Below are the code and all the weights of a small trained network. Each question names an input and a target symbol and asks about switching units off, where a switched-off unit gives its printed mean instead of its output.

import numpy as np


def w(rows, s, z=0):
    codes = np.array(rows[::2]) - 128.0
    scale = np.full(codes.shape[1], s)
    scale[-1] = z or s
    return codes * scale


def f(y):
    return y / 2 * (1 + np.tanh(0.7978845608 * (y + 0.044715 * y**3)))


def softmax(a):
    e = np.exp(a - a.max(-1, keepdims=True))
    return e / e.sum(-1, keepdims=True)


def log_softmax(a):
    a = a - a.max(-1, keepdims=True)
    return a - np.log(np.exp(a).sum(-1, keepdims=True))


def net(x, mask):
    ids = ['αβγδξστφψω'.index(c) for c in x.split()]
    T = len(ids)
    res = E[ids] + P[:T]
    r = res
    for j in range(3):
        rows = slice(3 * j, 3 * j + 3)
        q, k, v = (r @ M[0][rows].T for M in (Q, K, V))
        z = softmax(np.where(np.tri(T) > 0, q @ k.T / 3**0.5, -1e9)) @ v
        o = O[0][rows]
        res = res + np.where(mask[j], z, o[:, -1]) @ o[:, :-1]
    y = f(res @ A[0][:, :-1].T + A[0][:, -1])
    res = res + np.where(mask[3:7], y, B[0][:, -1]) @ B[0][:, :-1]
    return log_softmax(res[-1] @ U[:, :-1].T + U[:, -1])


Q, K, V, O, A, B = {}, {}, {}, {}, {}, {}
E = w([
[90,164,131,185,144],'α',
[116,158,134,91,63],'β',
[168,72,147,53,113],'γ',
[145,201,61,243,88],'δ',
[178,106,116,142,139],'ξ',
[166,93,99,95,75],'σ',
[92,138,172,105,182],'τ',
[136,115,3,38,175],'φ',
[89,145,68,190,127],'ψ',
[133,112,140,78,198],'ω',
],0.015)
P = w([
[174,121,127,148,141],'0',
[199,238,128,91,112],'1',
[73,162,152,75,120],'2',
[176,71,104,177,174],'3',
[194,255,128,66,136],'4',
[61,160,151,80,119],'5',
[184,53,87,179,182],'6',
[193,231,103,62,153],'7',
[57,161,151,82,120],'8',
],0.0088)
Q[0] = w([
[37,94,127,142,68],'H0',
[134,147,212,163,105],'H0',
[54,185,136,92,156],'H0',
[78,129,186,122,120],'H1',
[134,213,71,43,144],'H1',
[128,69,155,150,48],'H1',
[193,147,79,144,87],'H2',
[104,190,143,52,8],'H2',
[237,140,122,73,158],'H2',
],0.018)
K[0] = w([
[63,178,57,120,49],'H0',
[171,174,198,129,60],'H0',
[12,168,149,117,154],'H0',
[48,113,165,153,112],'H1',
[176,193,211,87,92],'H1',
[61,104,56,87,137],'H1',
[184,66,79,125,52],'H2',
[86,111,218,149,2],'H2',
[235,65,130,43,97],'H2',
],0.016)
V[0] = w([
[193,204,120,150,185],'H0',
[74,77,72,174,141],'H0',
[140,94,188,181,82],'H0',
[102,81,190,211,97],'H1',
[163,37,120,128,103],'H1',
[43,62,119,167,123],'H1',
[99,169,230,193,204],'H2',
[103,137,128,212,152],'H2',
[5,92,101,122,114],'H2',
],0.015)
O[0] = w([
[180,90,47,137,155,168],'H0',
[61,98,146,177,115,105],'H0',
[171,128,187,153,157,68],'H0',
[187,171,165,95,160,13],'H1',
[161,97,127,145,193,91],'H1',
[162,132,206,156,118,2],'H1',
[160,139,111,116,251,29],'H2',
[159,99,88,159,177,47],'H2',
[64,76,171,194,134,79],'H2',
],0.014,0.0098)
A[0] = w([
[89,61,198,1,163,86],'N0',
[248,41,159,108,91,59],'N1',
[69,124,184,82,188,255],'N2',
[61,149,119,94,126,22],'N3',
],0.014,0.0046)
B[0] = w([
[230,7,154,130,151,166],'N0',
[45,236,203,204,150,151],'N1',
[95,213,162,18,143,153],'N2',
[186,161,164,225,166,253],'N3',
],0.013,0.02)
U = w([
[127,147,131,70,171,168],'α',
[98,63,37,125,160,162],'β',
[182,113,118,166,216,98],'γ',
[50,146,127,182,195,18],'δ',
[12,191,129,78,128,73],'ξ',
[144,2,119,201,181,38],'σ',
[195,170,72,182,133,16],'τ',
[128,135,200,147,129,115],'φ',
[107,202,53,78,82,253],'ψ',
[88,83,93,152,75,182],'ω',
],0.0071,0.0032)

Each question gives the input, a string of symbols that net reads in full, and the target symbol t.
The units are the heads (3 rows each of Q, K, V and O) and the neurons (one row each of A and B). Each row of codes is followed by its name. A weight is (code - 128) times the scale printed after its matrix; where a second scale follows, it is the last column's (O, A, B and U).
mask holds one flag per unit, heads first, then neurons. A switched-off unit (its flag False) gives its mean, the last column of its rows in O or B, instead of its output. The means were averaged over made-up inputs and are rounded, as every weight is.
A unit's drop is (log p(t) with every unit on - log p(t) with that unit switched off) / (log p(t) with every unit on - log p(t) with every unit switched off).
The circuit of an input: a set's keep is (log p(t) with only the set's units on - log p(t) with every unit switched off) / (log p(t) with every unit on - log p(t) with every unit switched off). Starting from all 7 units, units are removed one at a time, each time the one whose removal leaves the highest keep (on an exact tie, the one counted first), for as long as the keep stays at least 0.8.
units of the circuit, in order: the units of the circuit, biggest drop first
most important unit: the unit with the biggest drop
k most important neurons: the k neurons with the biggest drops, biggest first
which heads matter: for each layer, one digit per head in row order, 1 if its drop is at least 0.15 and else 0, layers parted by /
drop of u: that unit's drop, to one decimal
input τ β δ ψ α ω, target γ: which heads matter => 001
input ψ β α ω ω α ξ, target δ: units of the circuit, in order => N1, H1, N0
input β ω γ δ β ω τ τ, target τ: 3 most important neurons => N3, N2, N1
input φ τ ξ ω ω β β φ ψ, target δ: units of the circuit, in order => H2, N0
input δ ψ δ, target β: 3 most important neurons => N3, N1, N2
input ψ α ξ ω β γ γ, target φ: most important unit => N1
input σ α ω τ δ φ, target τ: which heads matter => 100
input γ ξ ω τ β ξ α γ ω, target γ: units of the circuit, in order => N0, H2, N2
input γ δ α, target ξ: which heads matter => 011
input ω ψ γ σ γ φ, target τ: units of the circuit, in order => N3, H0
input γ β β ξ φ β ξ, target ω: units of the circuit, in order => H2, H1
input α φ τ, target α: units of the circuit, in order => N2, H2, N0
input τ β β φ γ α τ, target ω: 3 most important neurons => N2, N1, N3
input φ φ γ γ α ξ τ, target ω: most important unit => H2
input δ ψ γ γ τ ψ ω, target β: units of the circuit, in order => N3, H2
input ξ γ γ τ δ ξ β, target ψ: units of the circuit, in order => N0, H2
input ξ φ β α, target ω: 2 most important neurons => N2, N1
input τ φ φ ω, target ω: 2 most important neurons => N2, N1
input φ φ φ γ τ, target ψ: drop of H2 => 0.1
input δ γ γ ψ ω, target ψ: drop of H2 => 0.4
input ω δ δ β φ γ γ, target ω: drop of N3 => 0.0
input β δ γ β σ σ γ δ α, target ξ: most important unit => N2
